Below are the code and all the weights of a small trained network. Each question names an input and a class and asks about switching units off, where a switched-off unit gives its printed mean instead of its output.

import numpy as np


def w(rows, s, z=0):
    codes = np.array(rows[::2]) - 128.0
    scale = np.full(codes.shape[1], s)
    scale[-1] = z or s
    return codes * scale


def f(y):
    return np.maximum(y, 0)


def log_softmax(a):
    a = a - a.max(-1, keepdims=True)
    return a - np.log(np.exp(a).sum(-1, keepdims=True))


def net(x, mask):
    res = np.array(x, float).reshape(1, 8) / 4 @ E
    y = f(res @ A[0][:, :-1].T + A[0][:, -1])
    res = res + np.where(mask, y, B[0][:, -1]) @ B[0][:, :-1]
    return log_softmax(res[-1] @ U[:, :-1].T + U[:, -1])


A, B = {}, {}
E = w([
[74,34,194,82,132,106,192,120],'x0',
[154,75,154,171,164,90,117,103],'x1',
[79,189,94,154,118,114,34,96],'x2',
[120,88,53,82,255,199,145,204],'x3',
[168,224,154,182,133,158,91,240],'x4',
[72,195,91,142,170,79,82,76],'x5',
[116,142,97,30,93,199,115,97],'x6',
[81,212,131,60,165,133,211,136],'x7',
],0.0052)
A[0] = w([
[115,175,94,146,53,133,26,60,163],'n1',
[116,41,101,27,142,204,136,134,207],'n2',
[97,136,201,87,111,146,128,218,181],'n3',
[121,102,127,186,174,158,58,200,146],'n4',
[76,195,127,145,175,86,99,110,253],'n5',
[103,3,139,164,178,68,117,74,172],'n6',
],0.016,0.0036)
B[0] = w([
[99,95,193,179,105,75,175,137,246],'n1',
[6,187,102,94,171,118,117,138,238],'n2',
[50,131,162,169,144,63,143,165,188],'n3',
[173,156,115,156,174,134,127,201,200],'n4',
[52,139,108,93,155,137,120,156,224],'n5',
[111,120,196,182,83,88,154,143,238],'n6',
],0.016,0.012)
U = w([
[107,64,209,175,45,69,194,93,194],'0',
[210,66,94,104,85,187,111,62,4],'1',
[89,203,34,52,223,172,99,136,223],'2',
[255,114,119,194,158,151,123,182,58],'3',
],0.0061,0.0019)

Each question gives the input, the list of numbers given to net, and the class t.
The units are the neurons (one row each of A and B). Each row of codes is followed by its name. A weight is (code - 128) times the scale printed after its matrix; where a second scale follows, it is the last column's (A, B and U).
mask holds one flag per neuron, in row order. A switched-off neuron (its flag False) gives its mean, the last column of its row in B, instead of its output. The means were averaged over made-up inputs and are rounded, as every weight is.
A unit's drop is (log p(t) with every unit on - log p(t) with that unit switched off) / (log p(t) with every unit on - log p(t) with every unit switched off).
The circuit of an input: a set's keep is (log p(t) with only the set's units on - log p(t) with every unit switched off) / (log p(t) with every unit on - log p(t) with every unit switched off). Starting from all 6 units, units are removed one at a time, each time the one whose removal leaves the highest keep (on an exact tie, the one counted first), for as long as the keep stays at least 0.8.
circuit, biggest first: the units of the circuit, biggest drop first
most important unit: the unit with the biggest drop
top k neurons: the k neurons with the biggest drops, biggest first
drop of u: that unit's drop, to one decimal
input [1,6,2,5,3,-2,-5,-8], class 3: most important unit	n4
input [-3,-2,-4,0,-2,-4,3,-7], class 2: circuit, biggest first	[n1 n2]
input [-8,-2,-7,8,4,-1,-3,-6], class 3: top 3 neurons	[n4 n5 n2]
input [0,4,3,0,5,4,0,-3], class 3: circuit, biggest first	[n2 n4]
input [2,4,-1,1,7,7,-5,0], class 2: top 2 neurons	[n5 n1]
input [2,0,-4,7,-4,-2,-4,7], class 2: top 2 neurons	[n2 n1]
input [0,1,-7,1,8,-4,-6,0], class 3: top 2 neurons	[n4 n2]
input [0,-1,7,-4,3,7,-8,8], class 2: top 2 neurons	[n5 n6]
input [-2,8,5,3,-1,1,-6,6], class 2: top 2 neurons	[n1 n5]
input [0,3,3,4,6,2,-7,-7], class 3: top 2 neurons	[n4 n2]
input [-2,-1,0,0,2,1,-6,-4], class 3: top 2 neurons	[n2 n4]
input [-4,-5,4,1,-2,-8,-2,-8], class 3: top 3 neurons	[n4 n6 n3]
input [2,4,5,3,2,1,-5,-2], class 3: drop of n4	0.4
input [6,4,1,8,6,0,4,-5], class 2: drop of n2	0.3
input [5,1,3,3,7,5,-5,-6], class 3: circuit, biggest first	[n4]
input [5,3,-3,5,7,-7,-3,-5], class 3: drop of n4	1.3
